Two labels a row:
[  4   4   0  -2 -48   0   3  16   0   9   3   3   3  -3  -9   2  -4  -1
   3   1   1  11   1   1   7   0   0  -2] : z860 & A
[  8   5  -1 -10 -35  -3   4   8  -7   1   1   9   1   2  -9   5   3   2
   3   1   5   3   8   7  18   0   0   8] : Z838 & V
[  4   4  -4  -2 -26   2   2  22   1   2   3   6   1   0  -2   2  -5   1
   4   2  -3  11   0   0  17  -1   0  -2] : z885 & A
[  6   6 -10   0 -56  -2   3  13   4   3   1   7   3   0  -1   4 -13  -1
   3   3  -4  10   2  -8  25   0   1 -19] : z860 & A
[  3   1   3  -6 -22  -3   1 -27  -6  -3  -2   4  -2  -2   3   2   7  -5
   4   0   3   9   1  -2  -8  -1   9   3] : Z838 & C
[  6   2  -5  -2 -49   0   3   2  -7   6   3   8   3   1  -2   2  -6  -4
   1   2   3   8   2   1  18   2   3 -17] : z860 & A
[  6   2   8  -7 -27   0   3 -28 -19   0  -1   6  -1  -3   2   3  14 -11
   8   2  10  22   1  -4  -9   0  12  10] : z860 & C
[  5  -2   2  -4  -3   0   4 -37 -14  -1   1  -3   0   0   2   5   7 -10
  -1   0  10   3   1  -2   5   0   8  -3] : Z553 & N
[  7   1   2  -6 -17   0   2 -20 -16  -7   0   8  -2  -4   8   6   8 -11
   7   3   6  24   1  -5  -2  -1  12   3] : Z838 & C
[  5  -1   4  -4 -24  -3   7 -30  -8   3   3  -1  -2  -5   2   1   1 -10
   7   1   5  21   2  -2  -7  -2  10   4] : z860 & C
[  4   2  -2  -5 -23   1  -3   9 -11  -5   0  10   3  -1   2   1  -3  -2
  -1   3   2   6   2  -8  17   3   2 -10] : Z553 & Q
[  8   4   5 -14  -1   1   0  -1 -21  -6   2   9  -1  -1   1   3  10  -6
   5   2   9  15   0   1  18  -2   8  14] : z860 & N
[  3   4   3  -9   7   0  -1   1 -11  -2   0   2   3   1  -3   5   7  -2
   1   0   8   3   0  -1  11  -1   2  11] : z885 & N
[  3   3   6 -10 -25   0   2 -23 -16  -2   0   7   0  -3   2   3   9  -9
   6   1   7  19   0  -4  -2  -1  10   8] : z885 & C
[  4   4  -1  -2 -50   1   2  11  -7   8   2   7   4  -2  -5   1  -4  -3
   2   1   3  10   2  -1  12   2   2 -10] : z885 & A
[  5   3   6 -12 -28   2  -2  -3 -21  -1   0  10   0  -2  -4   5   9  -4
   3   2   9   9   0   2   6   2   6   8] : z885 & V
[  5   3   5  -7  11   2  -2   3 -23  -3   3   7   0   1   5   3   9  -5
   2   1   7  14  -1   1  17  -2   7   5] : z885 & N
[  5   1   2 -11  -1   2  -1   6 -20  -7   2  11  -1  -2   4  -1   4  -6
   0   3   7  13   1  -2  15   1   5   4] : Z934 & N
[  6   2   7 -14 -13  -2   4 -35 -17  -6  -3   3  -1  -3  -3   6  14 -10
   6  -1  11  11   1  -1  -5  -1  10  20] : Z838 & N
[  5   0   2 -10   2  -2   3 -25 -17  -7   1   5  -1   2   1   6  11  -4
   1   0  10   0  -1   4  13  -1   7   3] : Z838 & N
[  6   2   1  -6 -41   0   1  12 -10   1   2  13   0  -4  -1  -1  -1  -3
   4   4   3  15   2   2  11   0   3   1] : z860 & A
[  6   3  -1  -6 -52   0   2   4  -6   3   0   8   3  -3  -4   0  -4  -4
   4   4   1  15   2  -4   9   2   4  -4] : z885 & A
[  4  -1   5  -2 -28   2   0 -27 -15   3  -1   4   0  -4   5   0   7 -10
   5   3   5  18   0  -2 -12  -1  10  -8] : z885 & C
[  5   1  -1  -7 -26  -5   6 -33  -6  -7  -1   5  -2   0   2   5   5  -7
   4   1   5   8   1  -4   4  -1  10   2] : Z838 & C
[  5   3  -3  -3 -39  -1   5  21   2   2   3   8   1   1  -4  -1  -6   1
   4   2  -1  10  -2   3  15  -1   0  -2] : Z934 & A
[  4   1   5  -5 -14   1   0 -23 -14   1  -1   3  -1  -2   5   3   9  -8
   5   2   7  15  -2   1  -8   0  11   2] : z885 & C
[  5   2   3 -10  -3   1   0 -18 -16  -9   0   7  -2   0   4   2  10 -10
   3   1   8  11   1  -4   8  -1   8   6] : z860 & N
[  4   3   0  -7  11   1   1  22 -11  -4   4   8   0   1  -1   3   2   1
   0   2   3   1   0   2  24  -1  -1  10] : z860 & Q
[  3   4   3  -5 -15  -1   3 -13  -8   2   0  -1   1  -1  -1   5   4  -6
   4  -6   4  13  -1  -4   5  -1   7   5] : Z934 & C
[  7   3   4 -13 -15   0  -1  -8 -20  -7  -1   9   0  -2   1   4   9  -7
   4   4   8  13   1  -4  11  -1   7   7] : z885 & N
[  6   3   3 -12 -35   0   2  -4 -16   7   2   6   3   0  -8   7   8  -3
   4   1  11  10   1   7  11  -1   5  11] : z860 & V
[  7   0   0  -6 -50  -3   5   2  -5  -2   3  14  -2  -8   0  -5  -2  -5
   7   4   0  16   2   1   3   1   6  -1] : Z838 & A
[  4   1   5 -10   4  -3   5 -28 -11 -10  -1   3  -3  -3   4   2   9  -9
   5   1   7  12   1  -5  -1  -2   9  21] : Z838 & N
[  5  -2   6  -1 -19   2   2 -33 -18   8   1  -7   3  -4   1   3   6 -13
   0   1  10  12   1  -5  -5   2   9  -8] : Z553 & C
[  5   3  -1  -1 -27   0   0  20  -7   1   4  11   1  -1   2  -1  -4  -3
   3   4  -1  16   2  -2  17   0   3  -7] : Z934 & A

Two labels a row:
[  5   4 -19   5   0   6   7  -4   3   1  -4   2   6   3   3   2   5  -5
   1  -4  -6  -3   0   2  -5   0   4  -1] : J & (56)
[  4   4 -23   0   1   7   4   0   2   0  -4  -4  12  11   6  -3  -6   5
   2   1  -3  -1  -2   4  -4   1   2  -4] : J & (52)
[ 7  2  6  5  1 -3  3 -3 -1 -5  0  5 -7 -8 -1  5  3 -6 -4 -3 -1 -1  1  3
  1 -4  0  0] : R & (56)
[ 9  6  2  4 -1  1 -1 -7 -2 -8  0  5  0 -5  2  4  8 -2 -7 -5 -3 -3 -3  3
  3 -6 -1 -3] : R & (56)
[ 7  6 -6  4  1  3  0 -4  0 -5 -5  1 -2 -4  4  2  2  3 -5 -6 -5 -1  0  1
  2 -5  0 -2] : R & (56)
[ 8  4 -1  4 -3  2  0 -6  1 -5 -1  9 -2 -4  1  2 11 -3 -5 -6  0 -2  0 -1
  1 -6  0 -1] : R & (56)
[  4   3 -20   5   4   8   8  -3   4   2  -7  -3   3   1   3   3   3  -7
   1  -7  -7  -3   2   4  -5  -2   4  -1] : J & (56)
[  3  -3 -31   2   1   7   7   1   4   7  -2   0  12  13   3  -4   0  -2
   6  -5  -3  -3  -1  -1  -9   5   5  -2] : J & (52)
[10  1  2 -1 -5 -4 -6  1 -3 -6  7  9  2  2  2 -6  3  5 -3  4  4  1 -3 -2
  2  1 -4 -4] : R & (52)
[  7   4 -21   7   2   7   4  -3   7  -1  -6   4   0  -1   3   3   8  -4
  -1 -10  -5  -4   1  -1  -3  -2   1  -1] : J & (56)
[ 6 -1 -4 -1  1 -1 -3  1 -3 -5  6  4  4  5  4 -4 -1  7 -1  3  2 -2 -2  1
  1  1 -3 -3] : R & (52)
[  5   7 -28   4   3  11   5 -15   5  -1  -8   2   6   3   7   3   6  -3
  -1 -10 -10  -6   1   1  -3  -3   4  -4] : J & (56)
[  5   6 -17   4   8   6   8  -2   3  -2 -10  -5  -1  -1   5   5  -2  -2
  -1  -7 -10  -2   3   3  -2  -4  -1   0] : J & (56)
[  0   0 -21   2   2  10   5  -4   6   4  -9   1   6   1   4   2   2  -3
   0  -4  -9  -4   2   2  -2  -3   6  -1] : J & (56)
[10  0 -6 -3 -6  0 -3  0 -3 -7  6  5  8  7  3 -7  1  7 -1  4  0  3 -2  1
  0  1  0 -6] : R & (52)
[12 -2 -5  1  4 -4 -5  4 -2 -6  5  6  2  8  4 -8 -1  9 -2  4  4  2 -4 -4
  2  1 -7 -5] : R & (52)
[  5   0 -23   0   4   5   6   1   1  -1  -4  -6   8  13   4  -2  -5   2
   4  -2  -4  -2   0   3  -6   0   0  -3] : J & (52)
[  9   4 -19   7   5   4   8  -2   0  -3  -7  -2   0   2   4   3   0  -3
  -1  -6  -8  -3   0   3  -4  -3  -1  -1] : J & (56)
[ 9  0 -9 -1 -7  0 -5  2 -2 -5  7  6  8  8  5 -6  5  6  2  1  2  0 -3 -1
 -1  1  6 -6] : R & (52)
[-1  7 -8  1  1  8  6 -6  1  1 -6 -2  4 -2  3  5  2 -6  0 -5 -8 -3  4  5
 -1 -4  6 -1] : J & (56)
[  5   1 -27  -1  -1   6  -2   4   2  -1  -1  -1  13  15   8  -6  -2   8
   3  -1  -4   1  -2  -2  -4   2   1  -7] : J & (52)
[ 3  5  4  3 -3  0 -4 -4  0 -6 -1  7 -5 -6  2  1  8  1 -7 -5 -2 -2  1 -4
  4 -4  0 -2] : R & (56)
[  1   5 -26   3   2   8   9  -4   5   6  -8  -2   5   3   2   6   9 -10
   1 -11  -7  -5   2   2  -8  -1   9   0] : J & (56)
[ 4  2  3  3 -2  1  0 -5  0 -3  1  4 -4 -7  0  2  7 -4 -4 -3 -2 -1  0  1
  1 -3  1  1] : R & (56)
[  5   4 -19   4   1   7   7  -6   3   3  -7  -1   6   0   3   4   5  -7
   0  -7  -8  -4   2   4  -4  -2   3  -2] : J & (56)
[ 8  3 -7  3  0  1  0 -2  0 -6 -2  7 -5 -2  3  2  8  1 -7 -9 -1 -1  0 -3
  2 -4  0 -2] : R & (56)
[  2   6 -12   2   0   6   5  -6   3   2  -7  -1   1   1   3   6   6  -5
   0  -9  -6  -3   2   3  -4  -4   5  -1] : J & (56)
[ 5  0  3 -1 -3 -1 -1 -1 -3 -6  6  2  3 -1  2 -4 -2  3 -1  5 -1  0 -2  4
  4 -1 -2 -3] : R & (52)
[10  3  3  5 -2  2  1 -6 -1 -5  1  7 -2 -7  2  2  8 -4 -5 -1 -3 -4  0  3
  1 -3 -1 -3] : R & (56)
[ -7   2 -11  -2   1   6   2   0   2   3  -4  -9   9   6   3  -4 -14   5
   3   6  -6   0   1   5  -1   2   2  -1] : J & (52)
[10 -3  1 -3 -4 -5  0  1 -7 -9  9  1  4  8  3 -7 -3  5 -1 10  4  2 -2  4
 -2  2 -5 -7] : R & (52)
[  5   4 -32  -1   1   8   2   0   3  -1  -5  -3  16  13   6  -5  -3   8
   2  -3  -6  -3  -2   0  -4   0   4  -6] : J & (52)
[ 9 -2 -5  0 -5  0 -5  1 -3 -6  7  7  7  6  4 -7  1  9 -2  6  3  1 -4 -1
  2  2 -4 -6] : R & (52)
[ 13   2  -5   1  -5  -1  -4  -1  -3 -10   6   7   6   4   6  -6   2   6
  -5   5  -1  -1  -3   2   4  -2  -5  -7] : R & (52)
[ 7  3  5  1 -3  2 -1 -5  1 -4  2  9 -2 -8  2  3  4 -2 -6  0 -2 -5  1  1
  4 -4 -2 -2] : R & (56)
[  7   3  14   5  -3  -3  -4  -5  -4  -8   3   8  -8 -12  -1   4   9  -4
  -7  -6   1  -1   1  -1   5  -6  -1  -3] : R & (56)
[10  1 -7  6 -4  2  2 -4  1 -3  2  9  1 -2  2  1 12 -5 -3 -6 -1 -2 -1  0
 -2  0  2 -3] : R & (56)
[11 -1 -8 -2 -7 -1  0 -1 -5 -6  8  8  8  9  4 -6  7  2  0  1  2 -2 -4  0
 -3  1  1 -7] : R & (52)
[ 9  1  7 -2 -4 -4 -4 -3 -4 -7  7  0  3  4  3 -2 -6  5 -2 10  1  2 -3  6
  4 -2 -5 -5] : R & (52)
[ 12  -6 -18   4  -2   1  -1   3   1  -4   3   9   5   7   4  -5   6   2
   0  -1   2  -3  -4  -4  -2   2  -1  -4] : R & (52)
[ -2   5  -4   3   1   2   2  -2   3  -1  -6   0  -5  -4  -1   7   8  -5
  -1 -12  -3  -2   2  -1  -2  -3   6   2] : J & (56)
[  5   2 -20  -1  -1   4   1   0   0   1  -1   0  10  13   6  -3   0   4
   2  -2  -2  -3   0   3  -1   0   4  -4] : J & (52)
[17  3 -7  8 -1  2  6 -8 -2 -6  2  8  1 -7  2  1  7 -9 -3 -2 -6 -4  0  7
 -2 -3 -3 -4] : R & (56)
[10 -1 -8 -1 -7 -1 -2  2 -2 -6  3  7  5  7  4 -5  4  6  0  1  4  0 -3 -3
 -2  1  0 -6] : R & (52)
[  3   1 -17   3   2   7   6  -3   5   3  -4   0   2   0   3   4  -1  -5
   0  -6  -4  -3   2   1  -4  -1   3   1] : J & (56)
[ 12   4   1   6  -2   3   1  -8   1  -6   1  11  -3 -10   3   2   9  -4
  -6  -4  -3  -3   1   2   4  -4   0  -3] : R & (56)
[10  2 -7  5  0  1  0 -2  1 -6  0  6 -2 -4  2  4  6 -2 -5 -4 -2 -2 -1 -1
  2 -2 -3 -2] : R & (56)
[ 9  3  3  2 -2 -1  0 -4 -3 -5  3  6 -5 -4  0  5  9 -5 -4 -5 -1 -2  0  3
 -1 -2  0 -2] : R & (56)
[  4   6 -24   9   5  10  12  -6   6   2 -11  -2   2  -3   3   5   2  -7
  -1  -5 -12  -6   3   4  -3  -4   3   0] : J & (56)
[11  0 -3  0 -4  0 -3  0 -1 -4  5  5  6  2  4 -6  1  4 -3  5  0 -1 -2  1
  2  0 -3 -4] : R & (52)
[ 8  7 -1  4 -4  3 -4 -5 -2 -8 -1  6 -1 -6  6  1  6  2 -6 -4 -5 -2  0  0
  5 -5  3 -4] : R & (56)
[ 7  0  2  5 -1  0  1  0  0 -3  0  5 -6 -6 -1  3  6 -4 -4 -4 -1  1  0  0
  1 -4 -2  0] : R & (56)
[ 0  1 -8  4  3  6 11 -5  5  6 -5 -1  3 -7  0  4  0 -8  1  1 -8 -4  4  5
 -1 -1  3  2] : J & (56)

Two labels a row:
[ 11  -8  -3   1   6  -1  -2 -12   2   0  -4  -4  -9   8  -3  -1   0  -1
   1  -6   5  -7  -5  -1   4   2  -3  -1] : (80) & Z
[  9  -4  -1  -6   5   1  -8 -11   8  -3  -2  -6  -4   5  -3  -2   5  -1
  -8  -3   3  -8  -2  -1  -2   4   1   1] : (80) & Z
[  6  -2  -4  -6   7   2  -6  -3  -5 -10  -6  -5   4  -2   8   0   9  11
 -16  -9   0 -10   0   0   0  -1   6   2] : (80) & F
[  0  -1  -4  -6   2  -4  -3  -1   7 -11   0  -4  11 -12   8   0  11   2
 -12  -1  -4  -2  -3  -3  -4   0   6   3] : (80) & F
[ 0 -2 -2 -2  0  0 -1  2 -1 -8 -2 -1  8  1  3  0  2  3 -6 -1  0 -3  3  1
  1 -1  4  3] : (80) & F
[  2 -13  -2  -2   6   6  -6   4 -11  -2  -8  -2   8  -6   8   1   8  12
 -22 -12  -2 -12   4   8  -2  -1   7   3] : (82) & F
[  8  -5  -1  -8   5   0  -5  -8   7   0  -5  -7   4   5   0  -1   1   3
 -23  -3   3  -9   0   8  -5   0  -1  10] : (80) & Z
[  8  -4  -8  -3  -4   2  -5  -4   3  -2   4 -11  17   2  -3  -9   2 -12
   0  -2   7 -13 -11   4 -11  -5   6   3] : (82) & F
[ 14 -12  -6  -9   1   0  -4 -15  -3  -6  -9  -6   4   8  -3  -6  -3  -4
   4  -7   4 -15 -10   4   1  -1  -1  -1] : (82) & Z
[  3  -6  -4  -9   0  -5  -5 -13  10  -6  -1  -5   2   8   0  -1  -2 -10
   5  -3   5 -14  -4  -8   4   5   2   1] : (80) & Z
[  9 -16  -5  -2   6   1  -4 -10  -6  -2  -9  -4  -3   3   5  -3   6   9
 -18  -7   3  -7  -8   6   1   0 -13   2] : (82) & Z
[ 11  -8  -3  -5   6   0  -4 -17  12  -6  -4  -4  -4  -2   0   2   7  -2
  -4  -1  -1 -10  -5  -6   6   5   1   0] : (80) & Z
[  3  -5  -5  -5   4   0  -3  -4  -3  -4  -3  -9  11  -6  10  -2   5   9
 -28  -7   0  -7  -5   7  -7   0   6   3] : (80) & F
[-11   5  14  -1  10   5   2  22  -4  22 -12  -4  10 -10  16   5   3  20
 -37   5 -11  13  12  11 -21  -7   4   6] : (83) & F
[  4  -5   1  -2   5   2  -4  -6   7   0  -7  -7   4  -1   5  -1   5   3
 -17  -2   4 -10  -1  -1  -2   2   3   2] : (80) & Z
[  4  -6  -2  -4   3  16   0   3   1  -3  -3  -3  10  -2   4  -4   2   7
 -19  -5   1  -5   5   3  -7  -2   2   2] : (80) & F
[  4  -2  -3  -3   4   1  -3   0   4   0  -2   0  10  -9   1   0   5   5
 -17  -2  -5  -2   4   3  -5  -1   5   4] : (82) & F
[11 -4 -2  0  1 -2 -2 -9  8  6 -3 -3  3  7 -5 -5  0 -5 -2  3  3 -5  2  0
 -2 -1 -1  2] : (82) & Z
[  9  -2  -4  -5   5   1  -4  -3  11  -5  -1  -2   6  -8   0  -4   5   4
 -10  -2  -3  -1   3  -5  -4   2   3   4] : (80) & F
[  3  -9  -4  -5   6   0  -6   1  -1  -7  -6  -4  12  -5   7  -1   8  11
 -19  -3  -2  -6   2   1  -3   1   5   3] : (80) & F
[  9  -6  -5   0   3  -5  -4  -9   8  -6  -6   2  -6  11  -1   1   2   1
   7   2   4   0   0 -11   4   4  -2   3] : (80) & Z
[  3  -6  -3  -5  -1  -3  -4  -8   2 -16  -1 -11   3  -1   7   6   5   1
 -10  -7   4  -8  -5  -2   3   3   3   2] : (80) & F
[  8  -4  -3  -1   2  -2  -1 -14   6  -2   2  -3  -2   5   1  -1   3  -4
   1   2   6  -6  -5  -5   2   1   1   1] : (80) & Z
[ 4 -3 -3 -4 -1 -2 -1 -1 10  0  1 -8 11  0  1 -2  1 -4 -9 -3  0 -3  2  1
 -5 -1  3  0] : (80) & F
[ 15 -24  -3   1   3  -2  -5 -16   4   4  -6  -3  -1   1   0  -2   6  -4
  -1   2   0  -6  -4   0   1   1   0   1] : (82) & Z
[ 13 -11  -4  -4   3  -3  -4 -15   5   1  -4  -7  -5   7  -2  -2   0  -3
  -4  -4   5  -8   0  -3   1   3  -1   1] : (80) & Z
[  4  -5  -4  -4   3   1  -4   1   3  -7   0  -6  11  -6   3  -3   6   7
 -18  -5  -7  -5  -1   4  -7  -1   5   4] : (80) & F
[ 16 -14 -13  -3   2  -1  -4 -16   2  -2  -4  -3  -2   7  -4  -3   2  -2
  -3  -2   3 -10  -6   4   0   1  -1   1] : (82) & Z
[13 -7 -9 -2  3  3 -6  1  0  0 -2  3  7  1  0 -5  2  2  0 -5  1 -5  1  4
 -3 -1  2  0] : (82) & F
[ 6 -6 -3 -2  1 -1 -3 -9  8 -4 -3 -4  5  8 -1 -2  2 -4  0  1  6 -6 -4 -5
 -2  2  0  6] : (80) & Z
[  5  -5  -1  -6   7  -1  -7  -3   6  -6  -4  -2   6  -3   6   1   5  12
 -21  -4   0  -5   7  -2  -2   2   5   4] : (80) & F
[  0  -3  -3  -6   5  -2  -3  -1  10  -9  -8  -6  10  -2   4  -1   6   3
 -10  -2   1  -8   5  -5  -5   2   5   4] : (80) & F
[  8  -8  -4  -6   6   0  -4  -6   1  -8   0  -5   5  -2   4  -2   5   3
 -12  -9   3 -11   0   1   2   2   4   2] : (80) & F
[  7 -11   1   1  -1   3   1  -7 -11   6  -3  -4  -2   6  -2  -5   0  -6
   0  -4   1  -6  -7   7   0  -4  -3  -1] : (83) & Z
[  0  -4  -2  -4   1  -3  -2  -8   6  -5 -10  -4  -1   7   3  -1   3   3
  -3   2   3  -6  -9  -8   2   2   2   1] : (80) & Z
[  2   0   1  -9   5   0  -1 -12   6   2  -6 -10   0   4   3   1   6  -2
 -17   1   0  -4  -7  -3   2   4   2  -2] : (80) & Z
[ -4  -1   0  -9  -1   2  -4   4   2  -7  -9 -12  15   1   9  -5   1   8
 -22  -5   0 -10   5  -2  -7   1   6   3] : (80) & F
[ 14 -21  -3   3  12   5  -5  -7 -21   1  -3   2 -11   2   0  -2   4   7
  -7  -8  -3  -7 -10  16  17  -1  -6   0] : (83) & Z
[  8  -7   1   0   4   4  -3  -8  -5   3  -3  -3  -5   2  -1   1   2  -1
 -14  -5  -3  -8  -1   8   1  -1   0   0] : (83) & Z
[  6  -4  -3  -2   2   2  -3   4  -3   2  -6  -7  12  -6   3  -5   4   4
 -20  -5  -1  -7   5   8  -7  -2   4   1] : (82) & F
[ 12  -8  -1  -1   1   1  -3 -12   1   7  -5  -9  -1   6  -3   0   2  -6
 -10  -3   2  -9  -2   3  -1   0   0   0] : (82) & Z
[ -2  -9  -4  -3   7   1  -4   0  -1 -12  -4  -8   6  -5  15  -3   7  15
 -28  -8   0  -4  -5   1  -2   1   3   5] : (80) & F
[  0  -6   0  -1  10   2  -4   2  -4  -8  -5  -6   7  -3   9  -3   3  12
 -29  -6   0  -5  -5   4  -8  -1   1   1] : (80) & F
[ 10 -10   1  -2  -2   1  -4 -14  -6   2   1 -11   1   8  -1  -5  -3 -10
  -3  -7   7 -15  -9  10  -1  -1   1  -1] : (83) & Z
[ -4 -11   0  -4   4   8  -5   3 -10  -4 -14 -15  17   4  10  -4   1  13
 -32 -12   3 -12  -4   6 -11  -4   6   7] : (82) & F
[  7  -7  -1   2  -2   2  -3  -6  -3   7  -5  -1   1  11  -6  -3  -2  -5
   0  -3   1 -13   4   5   3  -2   4  -1] : (83) & Z
